Below are the code and all the weights of a small trained network. Each question names an input and a class and asks about switching units off, where a switched-off unit gives its printed mean instead of its output.

import numpy as np


def w(rows, s, z=0):
    codes = np.array(rows[::2]) - 128.0
    scale = np.full(codes.shape[1], s)
    scale[-1] = z or s
    return codes * scale


def f(y):
    return np.maximum(y, 0)


def log_softmax(a):
    a = a - a.max(-1, keepdims=True)
    return a - np.log(np.exp(a).sum(-1, keepdims=True))


def net(x, mask):
    res = np.array(x, float).reshape(1, 3) / 4 @ E
    y = f(res @ A[0][:, :-1].T + A[0][:, -1])
    res = res + np.where(mask, y, B[0][:, -1]) @ B[0][:, :-1]
    return log_softmax(res[-1] @ U[:, :-1].T + U[:, -1])


A, B = {}, {}
E = w([
[61,60,120,70,150],'x0',
[163,144,7,95,64],'x1',
[174,56,152,214,62],'x2',
],0.014)
A[0] = w([
[102,186,145,155,81,136],'n1',
[140,168,215,113,135,119],'n2',
[126,181,119,85,147,102],'n3',
[123,117,164,112,138,115],'n4',
[126,155,116,98,165,103],'n5',
[124,230,107,73,169,151],'n6',
[162,177,117,157,138,87],'n7',
[114,108,79,93,87,115],'n8',
[120,130,108,96,100,130],'n9',
[202,144,113,61,52,181],'n10',
[212,210,147,147,140,149],'n11',
[150,220,126,153,145,101],'n12',
[247,37,138,157,93,91],'n13',
[147,114,96,158,154,246],'n14',
[78,71,95,120,147,148],'n15',
[87,172,135,69,151,169],'n16',
[148,113,200,158,162,129],'n17',
[156,63,103,190,86,135],'n18',
[71,179,118,117,123,109],'n19',
[115,180,123,118,158,103],'n20',
[142,133,69,122,110,110],'n21',
[114,81,199,140,155,89],'n22',
[129,110,194,104,169,131],'n23',
[108,78,129,72,102,120],'n24',
[231,190,150,136,130,151],'n25',
[134,178,99,120,182,132],'n26',
[156,124,58,128,96,134],'n27',
],0.013,0.012)
B[0] = w([
[63,134,228,68,116,173],'n1',
[133,215,65,155,217,200],'n2',
[190,97,124,115,176,184],'n3',
[113,187,111,113,161,159],'n4',
[191,49,74,87,141,171],'n5',
[155,40,105,163,190,255],'n6',
[113,165,187,22,67,167],'n7',
[118,202,145,140,176,195],'n8',
[90,208,186,122,145,171],'n9',
[107,153,144,173,199,253],'n10',
[35,108,225,49,98,237],'n11',
[128,112,203,48,139,189],'n12',
[214,109,89,70,183,255],'n13',
[82,89,186,218,190,241],'n14',
[36,138,235,24,20,194],'n15',
[122,79,138,128,214,231],'n16',
[146,152,116,150,199,222],'n17',
[188,63,146,80,191,244],'n18',
[174,140,156,132,174,172],'n19',
[229,70,78,118,176,171],'n20',
[129,229,115,156,217,192],'n21',
[178,191,121,63,211,206],'n22',
[111,183,109,148,203,203],'n23',
[105,130,197,29,99,176],'n24',
[64,95,227,61,112,237],'n25',
[164,84,121,136,167,192],'n26',
[99,185,90,158,253,224],'n27',
],0.0064,0.013)
U = w([
[206,43,123,110,167,96],'0',
[127,250,129,139,174,94],'1',
[65,114,179,54,118,107],'2',
[75,83,154,174,153,254],'3',
[147,138,82,156,76,84],'4',
[141,125,81,111,83,71],'5',
[141,161,106,167,92,72],'6',
],0.014,0.0094)

Each question gives the input, the list of numbers given to net, and the class t.
The units are the neurons (one row each of A and B). Each row of codes is followed by its name. A weight is (code - 128) times the scale printed after its matrix; where a second scale follows, it is the last column's (A, B and U).
mask holds one flag per neuron, in row order. A switched-off neuron (its flag False) gives its mean, the last column of its row in B, instead of its output. The means were averaged over made-up inputs and are rounded, as every weight is.
A unit's drop is (log p(t) with every unit on - log p(t) with that unit switched off) / (log p(t) with every unit on - log p(t) with every unit switched off).
The circuit of an input: a set's keep is (log p(t) with only the set's units on - log p(t) with every unit switched off) / (log p(t) with every unit on - log p(t) with every unit switched off). Starting from the 12 units with the biggest drops (on a tie, the unit counted first), units are removed one at a time, each time the one whose removal leaves the highest keep (on an exact tie, the one counted first), for as long as the keep stays at least 0.8.
units of the circuit, in order: the units of the circuit, biggest drop first
k most important neurons: the k neurons with the biggest drops, biggest first
drop when u is switched off: that unit's drop, to one decimal
input [-5,-4,-5], class 0: units of the circuit, in order -> [n6 n20]
input [2,5,-7], class 0: units of the circuit, in order -> [n6]
input [1,-1,0], class 3: 2 most important neurons -> [n11 n13]
input [-7,0,-6], class 2: 2 most important neurons -> [n11 n25]
input [1,1,-3], class 3: units of the circuit, in order -> [n13 n22]
input [-3,1,1], class 3: units of the circuit, in order -> [n22 n13]
input [-7,6,-2], class 2: 3 most important neurons -> [n11 n25 n12]
input [1,1,-2], class 3: 3 most important neurons -> [n13 n18 n22]
input [4,-6,-5], class 1: 4 most important neurons -> [n23 n18 n2 n13]
input [-6,5,-1], class 2: 2 most important neurons -> [n11 n25]
input [-1,-2,0], class 3: 2 most important neurons -> [n21 n27]
input [-2,-1,-3], class 3: 2 most important neurons -> [n13 n18]
input [4,-1,3], class 2: 2 most important neurons -> [n6 n15]
input [-5,-7,5], class 1: units of the circuit, in order -> [n2]
input [-6,-5,-4], class 2: 3 most important neurons -> [n11 n25 n12]
input [-7,1,-6], class 2: drop when n25 is switched off -> 0.3
input [-5,-1,-5], class 0: drop when n15 is switched off -> 0.2
input [5,-1,2], class 2: drop when n15 is switched off -> 0.3
